Here is a tiny trained network, its code and every weight. The questions are about switching its units off for an input and a target symbol, where a switched-off unit gives its printed mean instead of its output.

import numpy as np


def w(rows, s, z=0):
    codes = np.array(rows[::2]) - 128.0
    scale = np.full(codes.shape[1], s)
    scale[-1] = z or s
    return codes * scale


def f(y):
    return y / 2 * (1 + np.tanh(0.7978845608 * (y + 0.044715 * y**3)))


def softmax(a):
    e = np.exp(a - a.max(-1, keepdims=True))
    return e / e.sum(-1, keepdims=True)


def log_softmax(a):
    a = a - a.max(-1, keepdims=True)
    return a - np.log(np.exp(a).sum(-1, keepdims=True))


def net(x, mask):
    ids = ['αβγδεζημξπφψω'.index(c) for c in x.split()]
    T = len(ids)
    res = E[ids] + P[:T]
    r = res
    for j in range(3):
        rows = slice(2 * j, 2 * j + 2)
        q, k, v = (r @ M[0][rows].T for M in (Q, K, V))
        z = softmax(np.where(np.tri(T) > 0, q @ k.T / 2**0.5, -1e9)) @ v
        o = O[0][rows]
        res = res + np.where(mask[j], z, o[:, -1]) @ o[:, :-1]
    y = f(res @ A[0][:, :-1].T + A[0][:, -1])
    res = res + np.where(mask[3:7], y, B[0][:, -1]) @ B[0][:, :-1]
    return log_softmax(res[-1] @ U[:, :-1].T + U[:, -1])


Q, K, V, O, A, B = {}, {}, {}, {}, {}, {}
E = w([
[119,231,204,160,145,132,106,107,197],'α',
[89,122,119,74,175,122,23,158,73],'β',
[113,176,195,84,84,29,165,94,57],'γ',
[79,113,155,205,63,123,23,192,147],'δ',
[62,112,155,147,96,203,124,91,144],'ε',
[177,10,157,56,198,66,123,156,83],'ζ',
[209,125,142,223,70,39,107,106,167],'η',
[99,165,53,171,181,96,160,53,95],'μ',
[212,154,122,61,175,62,69,248,230],'ξ',
[78,149,109,90,100,242,195,112,137],'π',
[156,139,68,188,159,199,129,145,114],'φ',
[66,124,26,70,141,67,233,239,119],'ψ',
[129,227,173,145,141,240,190,118,81],'ω',
],0.014)
P = w([
[254,44,114,148,32,237,185,86,42],'0',
[184,79,121,121,122,208,179,127,141],'1',
[134,122,137,126,139,187,175,103,164],'2',
[118,116,133,121,166,178,168,119,174],'3',
[104,144,136,105,192,161,185,123,161],'4',
[117,161,138,114,140,187,141,74,190],'5',
[108,135,144,115,166,140,136,110,175],'6',
[88,109,146,133,186,102,129,120,186],'7',
[74,127,155,134,200,96,127,120,188],'8',
[53,131,168,113,234,53,133,138,200],'9',
[63,148,154,134,230,73,135,113,180],'10',
[64,167,145,101,221,87,140,117,174],'11',
[91,136,130,103,192,129,118,118,202],'12',
[55,114,150,125,226,69,142,152,171],'13',
],0.0057)
Q[0] = w([
[181,125,58,165,61,63,128,144,185],'head 0',
[78,124,92,51,157,254,144,214,211],'head 0',
[147,68,98,127,73,73,108,157,66],'head 1',
[94,123,146,76,98,55,75,125,121],'head 1',
[141,109,132,62,184,90,111,80,90],'head 2',
[174,42,81,121,75,8,38,116,150],'head 2',
],0.0067)
K[0] = w([
[193,151,123,157,2,167,240,155,174],'head 0',
[82,179,145,117,234,166,109,86,100],'head 0',
[190,52,144,75,19,195,136,69,6],'head 1',
[114,81,108,137,122,158,101,37,121],'head 1',
[157,203,164,189,172,222,179,113,188],'head 2',
[198,109,123,127,75,243,173,167,114],'head 2',
],0.0061)
V[0] = w([
[123,116,93,152,99,205,237,128,127],'head 0',
[101,79,2,85,94,97,130,66,182],'head 0',
[154,147,162,124,170,194,128,74,150],'head 1',
[93,104,120,163,129,147,143,89,35],'head 1',
[138,121,78,147,126,182,72,165,144],'head 2',
[67,74,201,48,67,133,124,167,176],'head 2',
],0.008)
O[0] = w([
[81,82,147,155,111,100,209,160,151,222],'head 0',
[122,60,45,75,97,148,123,81,159,19],'head 0',
[97,158,175,109,194,134,83,62,174,251],'head 1',
[132,159,113,152,111,115,128,85,7,106],'head 1',
[92,116,100,149,167,254,64,197,122,110],'head 2',
[96,72,178,57,89,145,109,175,73,48],'head 2',
],0.0087,0.0029)
A[0] = w([
[219,193,101,129,80,32,136,164,147,249],'neuron 0',
[53,164,221,130,111,204,205,179,126,58],'neuron 1',
[127,253,127,179,111,218,109,135,173,235],'neuron 2',
[87,89,122,88,181,235,184,46,32,188],'neuron 3',
],0.0058,0.0012)
B[0] = w([
[118,190,83,85,118,226,103,159,175,153],'neuron 0',
[171,141,100,105,143,1,92,190,146,251],'neuron 1',
[77,135,129,162,207,64,110,158,88,253],'neuron 2',
[112,25,106,82,134,104,53,100,151,215],'neuron 3',
],0.0087,0.0062)
U = w([
[110,162,146,125,155,110,134,106,163,192],'α',
[104,176,70,67,139,245,45,123,122,196],'β',
[146,200,178,47,35,117,178,66,126,160],'γ',
[57,111,127,184,28,139,75,187,113,74],'δ',
[49,75,147,72,67,147,104,60,220,132],'ε',
[254,40,171,83,171,146,149,79,136,104],'ζ',
[209,139,68,173,69,130,106,56,177,165],'η',
[69,132,66,172,176,220,203,48,174,184],'μ',
[190,144,108,107,111,198,136,183,211,87],'ξ',
[85,103,22,52,76,97,132,122,169,75],'π',
[118,101,122,206,153,254,191,175,88,81],'φ',
[100,172,42,87,69,154,215,194,63,125],'ψ',
[210,128,108,136,147,79,131,134,85,4],'ω',
],0.0055,0.0029)

Each question gives the input, a string of symbols that net reads in full, and the target symbol t.
The units are the heads (2 rows each of Q, K, V and O) and the neurons (one row each of A and B). Each row of codes is followed by its name. A weight is (code - 128) times the scale printed after its matrix; where a second scale follows, it is the last column's (O, A, B and U).
mask holds one flag per unit, heads first, then neurons. A switched-off unit (its flag False) gives its mean, the last column of its rows in O or B, instead of its output. The means were averaged over made-up inputs and are rounded, as every weight is.
A unit's drop is (log p(t) with every unit on - log p(t) with that unit switched off) / (log p(t) with every unit on - log p(t) with every unit switched off).
The circuit of an input: a set's keep is (log p(t) with only the set's units on - log p(t) with every unit switched off) / (log p(t) with every unit on - log p(t) with every unit switched off). Starting from all 7 units, units are removed one at a time, each time the one whose removal leaves the highest keep (on an exact tie, the one counted first), for as long as the keep stays at least 0.8.
circuit, biggest first: the units of the circuit, biggest drop first
unit that matters most: the unit with the biggest drop
top k neurons: the k neurons with the biggest drops, biggest first
which heads matter: for each layer, one digit per head in row order, 1 if its drop is at least 0.15 and else 0, layers parted by /
drop of u: that unit's drop, to one decimal
input φ ω ω ω ω ω ψ γ γ ω, target γ: which heads matter -> 001
input μ μ φ φ, target μ: unit that matters most -> head 2
input δ β ξ, target β: which heads matter -> 100
input ζ π π, target π: circuit, biggest first -> [neuron 1; head 0; neuron 3]
input π ω μ μ, target μ: circuit, biggest first -> [head 2; neuron 1]
input α π ω, target α: top 2 neurons -> [neuron 1; neuron 2]
input ω ω π π μ φ, target μ: which heads matter -> 001
input ω ω ω π, target α: which heads matter -> 110
input ω ζ δ φ η γ ψ ξ, target ξ: circuit, biggest first -> [neuron 0; head 1; neuron 2]
input δ ω δ ω ω, target ω: which heads matter -> 100
input ω ω ω ζ π π δ β ω β ω, target β: which heads matter -> 101
input π β β, target β: which heads matter -> 101
input ξ β δ β β φ β ε π, target β: which heads matter -> 101
input δ ω π π, target π: which heads matter -> 101
input π μ γ φ μ ω ω β β β π ω, target β: unit that matters most -> head 0
input μ ε β ζ β π γ β ε δ μ β ξ β, target β: drop of head 2 -> 0.1
input π ε ω α ε ω, target α: drop of head 1 -> 0.3
